Below is a small trained network, with its code and all its weights. Each question gives an input and a class and asks what happens when units are switched off, that is, made to give their printed mean instead of their output.

import numpy as np


def w(rows, s, z=0):
    codes = np.array(rows[::2]) - 128.0
    scale = np.full(codes.shape[1], s)
    scale[-1] = z or s
    return codes * scale


def norm(h):
    return h / np.sqrt((h * h).mean(-1, keepdims=True) + 1e-5)


def f(y):
    return y / 2 * (1 + np.tanh(0.7978845608 * (y + 0.044715 * y**3)))


def log_softmax(a):
    a = a - a.max(-1, keepdims=True)
    return a - np.log(np.exp(a).sum(-1, keepdims=True))


def net(x, mask):
    res = np.array(x, float).reshape(1, 4) / 4 @ E
    u = 0
    for l in range(2):
        y = f(norm(res) @ A[l][:, :-1].T + A[l][:, -1])
        res = res + np.where(mask[u : u + 9], y, B[l][:, -1]) @ B[l][:, :-1]
        u += 9
    return log_softmax(norm(res)[-1] @ U[:, :-1].T + U[:, -1])


A, B = {}, {}
E = w([
[74,241,125,105,24,96,237,152,165],'x0',
[91,140,154,2,110,84,112,98,228],'x1',
[36,62,205,114,106,100,86,151,202],'x2',
[90,154,139,164,148,204,108,203,208],'x3',
],0.0066)
A[0] = w([
[111,133,113,136,127,132,193,183,135,32],'0.n0',
[141,156,130,169,199,152,102,160,133,96],'0.n1',
[121,57,154,178,148,142,59,113,173,92],'0.n2',
[136,119,142,183,203,171,101,146,201,116],'0.n3',
[64,93,166,146,115,125,115,194,119,1],'0.n4',
[79,126,169,179,180,158,150,201,121,73],'0.n5',
[219,157,89,83,142,175,149,119,72,149],'0.n6',
[65,142,165,160,134,161,89,170,104,13],'0.n7',
[182,89,118,180,114,91,146,112,2,155],'0.n8',
],0.0097,0.0036)
B[0] = w([
[108,128,135,134,127,180,77,198,135,153],'0.n0',
[173,113,82,138,63,76,117,125,133,179],'0.n1',
[189,112,124,105,159,140,60,156,169,220],'0.n2',
[132,141,104,135,6,134,159,174,178,210],'0.n3',
[181,128,74,91,81,133,153,106,133,167],'0.n4',
[154,68,139,186,101,98,131,141,137,194],'0.n5',
[184,82,105,91,96,111,158,76,77,219],'0.n6',
[161,136,80,118,67,146,130,126,141,158],'0.n7',
[113,172,138,149,172,94,139,100,142,254],'0.n8',
],0.012,0.0071)
A[1] = w([
[27,113,124,34,152,128,186,95,148,105],'1.n0',
[136,170,91,144,169,209,167,135,77,1],'1.n1',
[122,157,194,98,51,165,113,131,205,237],'1.n2',
[170,63,153,106,166,102,134,162,147,52],'1.n3',
[213,201,61,158,196,89,191,30,76,230],'1.n4',
[92,41,104,186,95,208,158,203,154,34],'1.n5',
[104,173,141,117,115,163,151,105,86,82],'1.n6',
[172,109,68,184,188,205,119,117,44,246],'1.n7',
[33,254,126,166,49,162,214,189,120,124],'1.n8',
],0.008,0.0021)
B[1] = w([
[162,110,136,232,62,121,157,112,104,172],'1.n0',
[195,74,88,51,126,135,102,87,46,132],'1.n1',
[72,102,106,197,189,78,193,84,79,226],'1.n2',
[79,201,98,203,126,190,116,173,92,142],'1.n3',
[31,60,198,126,89,69,224,60,78,255],'1.n4',
[159,131,127,162,91,93,161,94,166,180],'1.n5',
[142,120,138,139,93,217,37,140,99,133],'1.n6',
[95,18,143,170,32,23,183,85,111,172],'1.n7',
[115,160,120,58,255,103,36,180,191,221],'1.n8',
],0.0086,0.0089)
U = w([
[120,199,125,180,81,239,143,100,81,2],'0',
[86,91,188,161,32,77,238,31,53,206],'1',
[244,77,71,190,6,143,131,193,187,107],'2',
[138,135,169,63,193,183,105,174,85,62],'3',
[72,166,144,151,193,70,142,159,195,198],'4',
],0.011,0.0041)

Each question gives the input, the list of numbers given to net, and the class t.
The units are the neurons (one row each of A and B). Each row of codes is followed by its name. A weight is (code - 128) times the scale printed after its matrix; where a second scale follows, it is the last column's (A, B and U).
mask holds one flag per neuron, layer by layer. A switched-off neuron (its flag False) gives its mean, the last column of its row in B, instead of its output. The means were averaged over made-up inputs and are rounded, as every weight is.
A unit's drop is (log p(t) with every unit on - log p(t) with that unit switched off) / (log p(t) with every unit on - log p(t) with every unit switched off).
The circuit of an input: a set's keep is (log p(t) with only the set's units on - log p(t) with every unit switched off) / (log p(t) with every unit on - log p(t) with every unit switched off). Starting from the 12 units with the biggest drops (on a tie, the unit counted first), units are removed one at a time, each time the one whose removal leaves the highest keep (on an exact tie, the one counted first), for as long as the keep stays at least 0.8.
units of the circuit, in order: the units of the circuit, biggest drop first
k most important neurons: the k neurons with the biggest drops, biggest first
top k neurons in layer l: the k neurons of layer l with the biggest drops, biggest first
drop when u is switched off: that unit's drop, to one decimal
input [6,7,5,-1], class 4: units of the circuit, in order : (0.n6; 1.n4)
input [8,4,-3,-3], class 4: 2 most important neurons : (1.n8; 0.n6)
input [8,-5,-2,8], class 4: units of the circuit, in order : (1.n8)
input [3,3,3,1], class 4: 2 most important neurons : (0.n6; 1.n8)
input [-2,7,8,6], class 2: 4 most important neurons : (1.n4; 1.n8; 0.n8; 0.n3)
input [5,6,-7,7], class 4: 2 most important neurons : (1.n2; 1.n8)
input [4,5,-8,7], class 3: top 2 neurons in layer 1 : (1.n8; 1.n1)
input [-7,8,-1,-5], class 3: 2 most important neurons : (1.n4; 0.n8)
input [6,-3,-5,6], class 2: 2 most important neurons : (0.n8; 0.n0)
input [-8,-8,4,-3], class 2: top 2 neurons in layer 0 : (0.n2; 0.n3)
input [6,-5,0,4], class 4: top 2 neurons in layer 0 : (0.n6; 0.n2)
input [7,5,8,6], class 4: 2 most important neurons : (1.n8; 1.n4)
input [2,-4,5,6], class 2: drop when 1.n6 is switched off : 0.0
input [0,1,5,2], class 2: units of the circuit, in order : (1.n4)
input [-2,-6,2,0], class 2: drop when 0.n5 is switched off : 0.5
input [5,-8,-3,7], class 2: drop when 1.n4 is switched off : 0.1
